Below is a small trained network, with its code and all its weights. Each question gives an input and a target symbol and asks what happens when units are switched off, that is, made to give their printed mean instead of their output.

import numpy as np


def w(rows, s, z=0):
    codes = np.array(rows[::2]) - 128.0
    scale = np.full(codes.shape[1], s)
    scale[-1] = z or s
    return codes * scale


def f(y):
    return np.maximum(y, 0)


def softmax(a):
    e = np.exp(a - a.max(-1, keepdims=True))
    return e / e.sum(-1, keepdims=True)


def log_softmax(a):
    a = a - a.max(-1, keepdims=True)
    return a - np.log(np.exp(a).sum(-1, keepdims=True))


def net(x, mask):
    ids = ['ζλξπστφ'.index(c) for c in x.split()]
    T = len(ids)
    res = E[ids] + P[:T]
    r = res
    for j in range(2):
        rows = slice(3 * j, 3 * j + 3)
        q, k, v = (r @ M[0][rows].T for M in (Q, K, V))
        z = softmax(np.where(np.tri(T) > 0, q @ k.T / 3**0.5, -1e9)) @ v
        o = O[0][rows]
        res = res + np.where(mask[j], z, o[:, -1]) @ o[:, :-1]
    y = f(res @ A[0][:, :-1].T + A[0][:, -1])
    res = res + np.where(mask[2:14], y, B[0][:, -1]) @ B[0][:, :-1]
    return log_softmax(res[-1] @ U[:, :-1].T + U[:, -1])


Q, K, V, O, A, B = {}, {}, {}, {}, {}, {}
E = w([
[216,106,70],'ζ',
[141,170,174],'λ',
[114,129,142],'ξ',
[13,128,166],'π',
[108,170,190],'σ',
[82,2,68],'τ',
[126,152,162],'φ',
],0.021)
P = w([
[140,164,181],'0',
[80,143,85],'1',
[153,125,224],'2',
[107,148,92],'3',
[144,81,226],'4',
[89,126,71],'5',
[152,110,246],'6',
[83,122,73],'7',
[154,101,245],'8',
[97,105,53],'9',
[147,106,254],'10',
[91,129,75],'11',
[142,78,214],'12',
[94,129,71],'13',
],0.0099)
Q[0] = w([
[94,95,73],'h0',
[7,142,112],'h0',
[174,134,170],'h0',
[160,140,161],'h1',
[147,169,83],'h1',
[162,90,160],'h1',
],0.014)
K[0] = w([
[119,123,151],'h0',
[152,236,252],'h0',
[215,85,73],'h0',
[92,142,49],'h1',
[89,254,132],'h1',
[126,136,59],'h1',
],0.0068)
V[0] = w([
[183,176,113],'h0',
[253,160,32],'h0',
[232,175,162],'h0',
[58,35,3],'h1',
[18,218,181],'h1',
[17,68,121],'h1',
],0.0057)
O[0] = w([
[124,162,32,85],'h0',
[191,123,97,13],'h0',
[161,154,136,91],'h0',
[170,38,181,254],'h1',
[1,145,207,100],'h1',
[88,73,151,245],'h1',
],0.008,0.0062)
A[0] = w([
[56,167,99,254],'n0',
[221,188,208,186],'n1',
[145,32,134,127],'n2',
[10,121,150,47],'n3',
[41,165,72,94],'n4',
[87,188,150,240],'n5',
[116,226,88,103],'n6',
[62,103,193,106],'n7',
[175,136,120,161],'n8',
[95,186,138,253],'n9',
[126,245,155,83],'n10',
[100,124,73,79],'n11',
],0.011,0.006)
B[0] = w([
[195,70,29,190],'n0',
[129,94,67,172],'n1',
[171,231,169,253],'n2',
[199,222,197,203],'n3',
[173,142,34,167],'n4',
[202,126,101,179],'n5',
[41,133,9,143],'n6',
[2,108,152,231],'n7',
[122,211,209,135],'n8',
[120,34,149,173],'n9',
[114,154,53,154],'n10',
[128,215,179,142],'n11',
],0.0058,0.017)
U = w([
[246,222,148,115],'ζ',
[126,116,68,86],'λ',
[125,149,112,2],'ξ',
[93,255,176,93],'π',
[98,190,104,77],'σ',
[131,18,132,220],'τ',
[127,146,99,43],'φ',
],0.007,0.0039)

Each question gives the input, a string of symbols that net reads in full, and the target symbol t.
The units are the heads (3 rows each of Q, K, V and O) and the neurons (one row each of A and B). Each row of codes is followed by its name. A weight is (code - 128) times the scale printed after its matrix; where a second scale follows, it is the last column's (O, A, B and U).
mask holds one flag per unit, heads first, then neurons. A switched-off unit (its flag False) gives its mean, the last column of its rows in O or B, instead of its output. The means were averaged over made-up inputs and are rounded, as every weight is.
A unit's drop is (log p(t) with every unit on - log p(t) with that unit switched off) / (log p(t) with every unit on - log p(t) with every unit switched off).
The circuit of an input: a set's keep is (log p(t) with only the set's units on - log p(t) with every unit switched off) / (log p(t) with every unit on - log p(t) with every unit switched off). Starting from the 12 units with the biggest drops (on a tie, the unit counted first), units are removed one at a time, each time the one whose removal leaves the highest keep (on an exact tie, the one counted first), for as long as the keep stays at least 0.8.
units of the circuit, in order: the units of the circuit, biggest drop first
unit that matters most: the unit with the biggest drop
k most important neurons: the k neurons with the biggest drops, biggest first
heads that matter: for each layer, one digit per head in row order, 1 if its drop is at least 0.15 and else 0, layers parted by /
drop when u is switched off: that unit's drop, to one decimal
input σ τ λ λ ζ ξ, target λ: unit that matters most	h1
input λ σ ζ π, target λ: units of the circuit, in order	h1, n0, n2, n4
input ξ φ τ σ ζ σ ζ τ σ ξ λ, target τ: 2 most important neurons	n3, n1
input τ π π τ σ λ π τ, target π: units of the circuit, in order	n3, h0, h1
input λ π λ τ λ φ φ φ λ π, target λ: 3 most important neurons	n0, n2, n4
input τ τ τ τ τ ξ σ τ ζ τ ξ, target τ: heads that matter	01
input π τ τ τ φ λ, target τ: heads that matter	00
input σ σ λ σ ξ φ, target λ: heads that matter	01
input τ τ τ σ σ φ, target τ: 2 most important neurons	n2, n9
input τ τ τ ξ, target τ: heads that matter	00
input λ λ λ σ λ ξ, target λ: drop when n2 is switched off	0.4
input τ π τ τ φ τ τ σ τ π τ φ, target τ: drop when h1 is switched off	-0.1
input π λ π τ σ, target τ: drop when n9 is switched off	-0.1
